Here is a tiny trained network, its code and every weight. The questions are about switching its units off for an input and a target symbol, where a switched-off unit gives its printed mean instead of its output.

import numpy as np


def w(rows, s, z=0):
    codes = np.array(rows[::2]) - 128.0
    scale = np.full(codes.shape[1], s)
    scale[-1] = z or s
    return codes * scale


def f(y):
    return np.maximum(y, 0)


def softmax(a):
    e = np.exp(a - a.max(-1, keepdims=True))
    return e / e.sum(-1, keepdims=True)


def log_softmax(a):
    a = a - a.max(-1, keepdims=True)
    return a - np.log(np.exp(a).sum(-1, keepdims=True))


def net(x, mask):
    ids = ['βγδεηλμξστψ'.index(c) for c in x.split()]
    T = len(ids)
    res = E[ids] + P[:T]
    r = res
    for j in range(2):
        rows = slice(3 * j, 3 * j + 3)
        q, k, v = (r @ M[0][rows].T for M in (Q, K, V))
        z = softmax(np.where(np.tri(T) > 0, q @ k.T / 3**0.5, -1e9)) @ v
        o = O[0][rows]
        res = res + np.where(mask[j], z, o[:, -1]) @ o[:, :-1]
    y = f(res @ A[0][:, :-1].T + A[0][:, -1])
    res = res + np.where(mask[2:26], y, B[0][:, -1]) @ B[0][:, :-1]
    return log_softmax(res[-1] @ U[:, :-1].T + U[:, -1])


Q, K, V, O, A, B = {}, {}, {}, {}, {}, {}
E = w([
[112,129,128],'β',
[145,132,92],'γ',
[146,117,142],'δ',
[107,125,160],'ε',
[172,122,99],'η',
[187,131,58],'λ',
[27,168,2],'μ',
[134,124,125],'ξ',
[140,123,132],'σ',
[137,125,129],'τ',
[139,118,133],'ψ',
],0.025)
P = w([
[118,114,132],'0',
[138,166,142],'1',
[95,76,123],'2',
[156,197,152],'3',
[72,47,113],'4',
[156,248,158],'5',
[56,110,69],'6',
],0.017)
Q[0] = w([
[104,83,122],'head 0',
[63,94,53],'head 0',
[184,252,163],'head 0',
[163,161,139],'head 1',
[142,83,134],'head 1',
[63,107,81],'head 1',
],0.018)
K[0] = w([
[194,159,167],'head 0',
[156,251,198],'head 0',
[4,58,35],'head 0',
[159,4,166],'head 1',
[143,160,111],'head 1',
[91,178,110],'head 1',
],0.012)
V[0] = w([
[88,148,13],'head 0',
[243,98,68],'head 0',
[204,165,223],'head 0',
[117,244,49],'head 1',
[76,229,89],'head 1',
[210,139,144],'head 1',
],0.011)
O[0] = w([
[136,81,44,210],'head 0',
[49,180,55,184],'head 0',
[160,247,197,102],'head 0',
[140,67,87,254],'head 1',
[159,51,90,212],'head 1',
[120,191,103,87],'head 1',
],0.013,0.0039)
A[0] = w([
[179,194,205,142],'neuron 0',
[143,104,89,2],'neuron 1',
[147,166,125,227],'neuron 2',
[87,33,124,44],'neuron 3',
[120,246,180,62],'neuron 4',
[91,162,109,80],'neuron 5',
[156,65,157,55],'neuron 6',
[89,110,196,135],'neuron 7',
[129,149,131,141],'neuron 8',
[182,162,100,82],'neuron 9',
[40,118,202,172],'neuron 10',
[136,138,85,126],'neuron 11',
[146,148,144,190],'neuron 12',
[135,164,245,86],'neuron 13',
[192,145,95,160],'neuron 14',
[131,88,109,51],'neuron 15',
[175,94,150,58],'neuron 16',
[82,164,110,100],'neuron 17',
[92,206,153,166],'neuron 18',
[105,194,101,105],'neuron 19',
[186,154,73,153],'neuron 20',
[149,100,173,133],'neuron 21',
[148,148,81,112],'neuron 22',
[147,72,151,69],'neuron 23',
],0.011)
B[0] = w([
[193,120,101,204],'neuron 0',
[133,146,186,185],'neuron 1',
[103,120,242,218],'neuron 2',
[174,173,139,253],'neuron 3',
[108,61,2,190],'neuron 4',
[113,92,127,159],'neuron 5',
[97,157,100,189],'neuron 6',
[133,86,151,160],'neuron 7',
[126,146,124,151],'neuron 8',
[169,122,8,140],'neuron 9',
[148,133,200,180],'neuron 10',
[119,138,127,191],'neuron 11',
[110,114,215,180],'neuron 12',
[140,161,43,192],'neuron 13',
[103,111,154,185],'neuron 14',
[136,170,177,192],'neuron 15',
[53,158,96,160],'neuron 16',
[125,82,139,171],'neuron 17',
[146,190,70,216],'neuron 18',
[112,124,123,189],'neuron 19',
[88,123,202,205],'neuron 20',
[153,107,93,163],'neuron 21',
[123,128,146,179],'neuron 22',
[96,161,96,184],'neuron 23',
],0.0091,0.013)
U = w([
[112,3,171,221],'β',
[114,70,87,180],'γ',
[161,235,45,6],'δ',
[224,131,126,131],'ε',
[46,229,111,148],'η',
[59,66,73,3],'λ',
[143,63,32,135],'μ',
[115,154,192,174],'ξ',
[134,178,124,115],'σ',
[134,167,152,142],'τ',
[134,177,120,111],'ψ',
],0.0076,0.0048)

Each question gives the input, a string of symbols that net reads in full, and the target symbol t.
The units are the heads (3 rows each of Q, K, V and O) and the neurons (one row each of A and B). Each row of codes is followed by its name. A weight is (code - 128) times the scale printed after its matrix; where a second scale follows, it is the last column's (O, A, B and U).
mask holds one flag per unit, heads first, then neurons. A switched-off unit (its flag False) gives its mean, the last column of its rows in O or B, instead of its output. The means were averaged over made-up inputs and are rounded, as every weight is.
A unit's drop is (log p(t) with every unit on - log p(t) with that unit switched off) / (log p(t) with every unit on - log p(t) with every unit switched off).
The circuit of an input: a set's keep is (log p(t) with only the set's units on - log p(t) with every unit switched off) / (log p(t) with every unit on - log p(t) with every unit switched off). Starting from the 12 units with the biggest drops (on a tie, the unit counted first), units are removed one at a time, each time the one whose removal leaves the highest keep (on an exact tie, the one counted first), for as long as the keep stays at least 0.8.
units of the circuit, in order: the units of the circuit, biggest drop first
top k neurons: the k neurons with the biggest drops, biggest first
heads that matter: for each layer, one digit per head in row order, 1 if its drop is at least 0.15 and else 0, layers parted by /
input ε ε η ε, target η: units of the circuit, in order	[head 1; head 0]
input λ ε γ δ δ δ η, target δ: heads that matter	10
input η μ ψ ξ, target μ: units of the circuit, in order	[head 0]
input η τ η β β η, target β: heads that matter	10
input β η β ξ δ ε, target δ: units of the circuit, in order	[head 1; neuron 18; neuron 0]
input δ μ μ τ, target μ: heads that matter	10
input β ξ β, target ξ: heads that matter	11
input λ β ε β λ, target β: top 3 neurons	[neuron 18; neuron 3; neuron 13]
input ψ β η η γ β δ, target β: units of the circuit, in order	[neuron 18; neuron 13]
input τ η ε ε η, target ε: units of the circuit, in order	[head 0; neuron 0]
input η ε ε σ, target ε: top 2 neurons	[neuron 0; neuron 13]
input τ ξ δ β η ξ μ, target μ: heads that matter	01
input σ τ λ δ η ε δ, target ε: heads that matter	10
input η ε β ξ, target β: units of the circuit, in order	[head 0]
input ε η η μ δ, target μ: top 2 neurons	[neuron 2; neuron 3]
input δ β η λ β, target λ: heads that matter	11
input β β η δ, target η: top 2 neurons	[neuron 0; neuron 18]
input η ξ η λ η η, target η: units of the circuit, in order	[head 0; head 1]
input η η β η ε η, target ε: units of the circuit, in order	[head 0; head 1; neuron 0]
input μ η ψ, target μ: heads that matter	01
